[175 161 131 152 125 127  84 138 126] = <79>
[175 167 140 110 174 100  95 172 126] = <2>
[158 131 152 125 127  84 113 143 103] = <41>
[155 147 131 152 125 165 169 148 150] = <113>
[105 147 131 152 125 165 169 148 150] = <4>
[175 167 140 110 174 165 164 130 105] = <112>
key -> tag
[127] -> k841
[165] -> k573
[126] -> k462
key <79> 5:  | k841
q: [155 147 131 152 125 165 169 148 150] | <113>
start: [140 110 174 100  95 172 126] | <2>, 2
start: [161 131 152 125 127  84] | <79>, 1

[122 143 145 143 144 143 144 122 142 122 122 121] : <14>
[122 144 122  92  91  94  89 164  95 164 165 169] : <120>
[137 124 124 124 124 125 124 137 125 137 137 138] : <58>
[165  93  88  92  91  93  89 163  95 164 164 168] : <55>
[149 111 109 111 110 111 109 148 112 149 149 151] : <96>
tags:
[94] -> k991
[137] -> k20
[125] -> k973
key <58> 5:  | k973
start: [122 142 122] | <14>, 7

[116 104 122 128 149 129]  <5>
[130 168 161  97 110  73]  <31>
[140 141 145 138 117 146]  <163>
[128 145 122 124 134 121]  <53>
[119 116 103 140 147 120]  <102>
[140 145 141 129 134 136]  <191>
[121 132 125 120 144 135]  <168>
[124 107 125 152 141 164]  <150>
[138 134 138 125 138 124]  <66>
[122 131 149 129 112 106]  <122>
Table of tags by key:
[146] -> k965
[129] -> k198
[104] -> k578
[145] -> k307
[144] -> k236
[107] -> k301
[168] -> k271
[130] -> k711
[169] -> k231
key <191> 1:  | k307
start: [140 145 141] | <191>, 0
start: [122 128 149 129] | <5>, 2
start: [124 107 125 152 141] | <150>, 0
start: [129 134] | <191>, 3

[124 135 158 140 132 130 151 131 132 133 126 144 122 121 121 139 118 153
 135 165 134 121 142 123 138 111 146 122 113 116  99 129 138 131 118 122
 119 143 155 126 119 146 168 129 122 132 110 109] : <173>
[138 127 118 129 124  81 121 137 128 125 153 137 122 121 126 129 145 106
 160 148 132 114 136 115 102 111 143 115 120 120 132 128 137 140 146 140
 136 114 102 116 117 129 124 133 122 143 107 132] : <21>
[138 133 133 116 126 128 136 133 131 132 117 129 134 100 104 165 138 127
 116 155 141 104 135 126 141 111 140 120 143 123 109 127 137 128 116 135
 139 133 111 114 116 129 121 119 121 143 114 116] : <61>
[138 134 133 127 119 117 136 123 123 121 126 128 122 121 123 122 134 116
 135 143 129 111 137 126 136 112 141 126 120 120 113 128 132 141 127 123
 138 129 125 112 117 129 122 136 137 153 107 120] : <56>
[137 134 133 128 124 117 136 123 128 130 126 128 122 121 123 129 134 124
 135 148 132 114 137 126 135 111 143 122 120 120 113 128 135 140 127 123
 136 132 125 114 117 129 128 133 131 143 107 119] : <162>
[138 134 133 130 129 110 136 123 128 133 126 121 122 128 128 114 134 127
 144 155 128 120 137 129 138 111 143 122 120 120 118 128 137 140 128 117
 134 130 133 114 117 129 128 133 125 143 101 124] : <141>
[138 134 138 129 128 120 136 119 128 137 114 123 126 120 122 137 134 130
 135 161 132 114 137 138 149 111 143 122 127 120 113 128 137 136 124 123
 136 140 128 114 117 129 128 124 116 136 107 120] : <128>
[143 134 140 136 128 117 139 123 121 138 110 106 124 133 135 104 127 127
 151 168 113 114 137 148 151 111 143 122 121 120 121 128 137 144 127 123
 130 137 140 106 125 129 128 133 122 136 107 135] : <64>
start: [131 132 133] | <173>, 7
Table of tags by key:
[121] -> k857
[135] -> k793
[122] -> k69
[114] -> k374
[104] -> k456
[129] -> k481
[128] -> k848
[105] -> k143
key <61> 14:  | k456
q: [138 134 133 127 119 117 136 123 123 121 126 128 122 121 123 122 134 116
 135 143 129 111 137 126 136 112 141 126 120 120 113 128 132 141 127 123
 138 129 125 112 117 129 122 136 137 153 107 120] | <56>

[122 126  84 120 106 109 132 121  93 108 148 134 123 154 117 121 105 110
 165  97 131 142 156 113 140 129 136 121 135 123 120] -> <54>
[ 84 126 122 120  90 136 123 133  96 122 153 133 114 132 110 124 106 109
 132 111 123 140 180 130 119 132 136 115 132 143 122] -> <52>
[132 136 152 116 140 122 129 118 146 115  89 155 137 133 142 120 116 144
 121 155 136 165 116 112 155 138 150 141 147 145 119] -> <135>
[ 83 126 126 117  91 135 122 133 100 123 150 134 114 133 115 121 105 112
 125 123 127 145 182 127 128 138 141 122 132 150 121] -> <85>
start: [119 132 136] | <52>, 24
start: [114 132 110 124 106 109 132] | <52>, 12
start: [ 84 126 122 120] | <52>, 0
start: [135 122 133 100 123 150] | <85>, 5

[103  89 113 154 153 162 135 162 178]  <124>
[145 156 139 109 109 103 124 103  93]  <100>
[109  99 117 147 147 154 133 153 165]  <117>
[112 100 118 145 147 133 154 165 153]  <60>
[100  82 111 157 157 168 135 168 184]  <57>
[145 156 138 110 110 103 123 103  93]  <80>
start: [147 154 133 153 165] | <117>, 4
Table of tags by key:
[163] -> k243
[161] -> k185
[162] -> k78
[178] -> k470
[165] -> k702
[103] -> k961
key <124> 7:  | k78
q: [112 100 118 145 147 133 154 165 153] | <60>
q: [145 156 138 110 110 103 123 103  93] | <80>

[126 125 125 126 127 128 130] = <105>
[127 131 126 132 124 127 134] = <39>
[125 133 128 133 131 126 128] = <75>
[179  75 175 167 164  84 172] = <11>
[127 123 126 125 130 122 123] = <91>
[121 127 124 134 132 131 126] = <111>
Table of tags by key:
[126] -> k579
[124] -> k175
[128] -> k884
[125] -> k3
[175] -> k310
key <75> 2:  | k884
q: [127 123 126 125 130 122 123] | <91>
q: [121 127 124 134 132 131 126] | <111>
start: [127 124 134 132 131 126] | <111>, 1
q: [127 131 126 132 124 127 134] | <39>

[155 179  97 156] -> <27>
[155 178  98 162] -> <147>
[ 98 156 101 155] -> <143>
[155 178  98 161] -> <94>
[ 95  72 162  91] -> <65>
start: [ 97 156] | <27>, 2
Table of tags by key:
[98] -> k361
[156] -> k32
[179] -> k826
[178] -> k765
[155] -> k944
[97] -> k224
key <27> 1:  | k826
q: [155 178  98 162] | <147>
q: [ 98 156 101 155] | <143>

[121 126 159 101 138 146 128 119 134] = <28>
[128 123 134 114 145 165 109 123 132] = <148>
[151 133 104 134 123 128 126 147 107] = <138>
[112 123 124 132 140 156 124 108 147] = <23>
[131 112  96 152 118 112 126 134 133] = <98>
[133 141 106 155 117 116 124 132 115] = <97>
[114 101 120 148 138 101 118 116 175] = <142>
[104 160 124 134 104 161 145 115 109] = <36>
[134 124 128 129 132 118 107 136 118] = <48>
key -> tag
[124] -> k146
[110] -> k416
[115] -> k533
[116] -> k81
[175] -> k840
[132] -> k827
[134] -> k483
[109] -> k575
[133] -> k344
key <36> 8:  | k575
q: [112 123 124 132 140 156 124 108 147] | <23>
start: [134 123 128] | <138>, 3
start: [112 126] | <98>, 5
start: [133 141] | <97>, 0

[147 120 148 130 123 141 131 121 118 137 126] : <92>
[146 121 153 117  87 119 132 136 116 144  96] : <109>
[154 115 114 135 136 121 130 133 139 137 126] : <25>
[147 130 153 125 129 110 140 133 134 144 115] : <34>
[146 121 153 120 135 126 122 119 135 143 122] : <70>
[153 136 121 114 128 119 128 116 146 137 102] : <47>
start: [117  87 119 132 136] | <109>, 3
q: [146 121 153 117  87 119 132 136 116 144  96] | <109>
tags:
[122] -> k640
[146] -> k908
[121] -> k373
[135] -> k556
[136] -> k184
[126] -> k420
[147] -> k192
key <70> 8:  | k556
q: [146 121 153 120 135 126 122 119 135 143 122] | <70>
q: [147 120 148 130 123 141 131 121 118 137 126] | <92>

[111 146 144 144 118 131 177 131 144 141 132 128 148 142]  <76>
[124  89 105 128 148 131 113 104 124 116 139 126 109 122]  <106>
[ 95 132 137 121 128 141 143  95 117 127 108 146 121 136]  <99>
[154 113 119 142 109 124 110 146 122 154 143 134 154 134]  <51>
tags:
[113] -> k145
[132] -> k76
[147] -> k569
[177] -> k300
[131] -> k996
[89] -> k329
[146] -> k63
key <76> 1:  | k63
start: [127 108] | <99>, 9
q: [111 146 144 144 118 131 177 131 144 141 132 128 148 142] | <76>
start: [108 146 121 136] | <99>, 10
q: [ 95 132 137 121 128 141 143  95 117 127 108 146 121 136] | <99>
q: [124  89 105 128 148 131 113 104 124 116 139 126 109 122] | <106>

[123 130 124  74 101]  <3>
[153 106 100 162 155]  <68>
[147 110 115 140 123]  <139>
[ 82 177 179 162 138]  <29>
[130 124 123 132 131]  <50>
start: [ 82 177 179 162] | <29>, 0
key -> tag
[123] -> k734
[140] -> k995
[147] -> k377
[132] -> k461
key <139> 3:  | k995
q: [147 110 115 140 123] | <139>
start: [130 124 123] | <50>, 0
q: [153 106 100 162 155] | <68>
q: [130 124 123 132 131] | <50>

[112 142 107 125 144 106 160 140 101 100]  <30>
[100 119 132 104 129 145 122 165 162 119]  <114>
[107 125 144 106 160 140 100  80 117 107]  <72>
[139 134 132 112 171 152 131 117 113  80]  <130>
tags:
[111] -> k370
[125] -> k530
[112] -> k258
[113] -> k394
[107] -> k909
key <30> 0:  | k258
start: [107 125 144 106 160 140 101] | <30>, 2

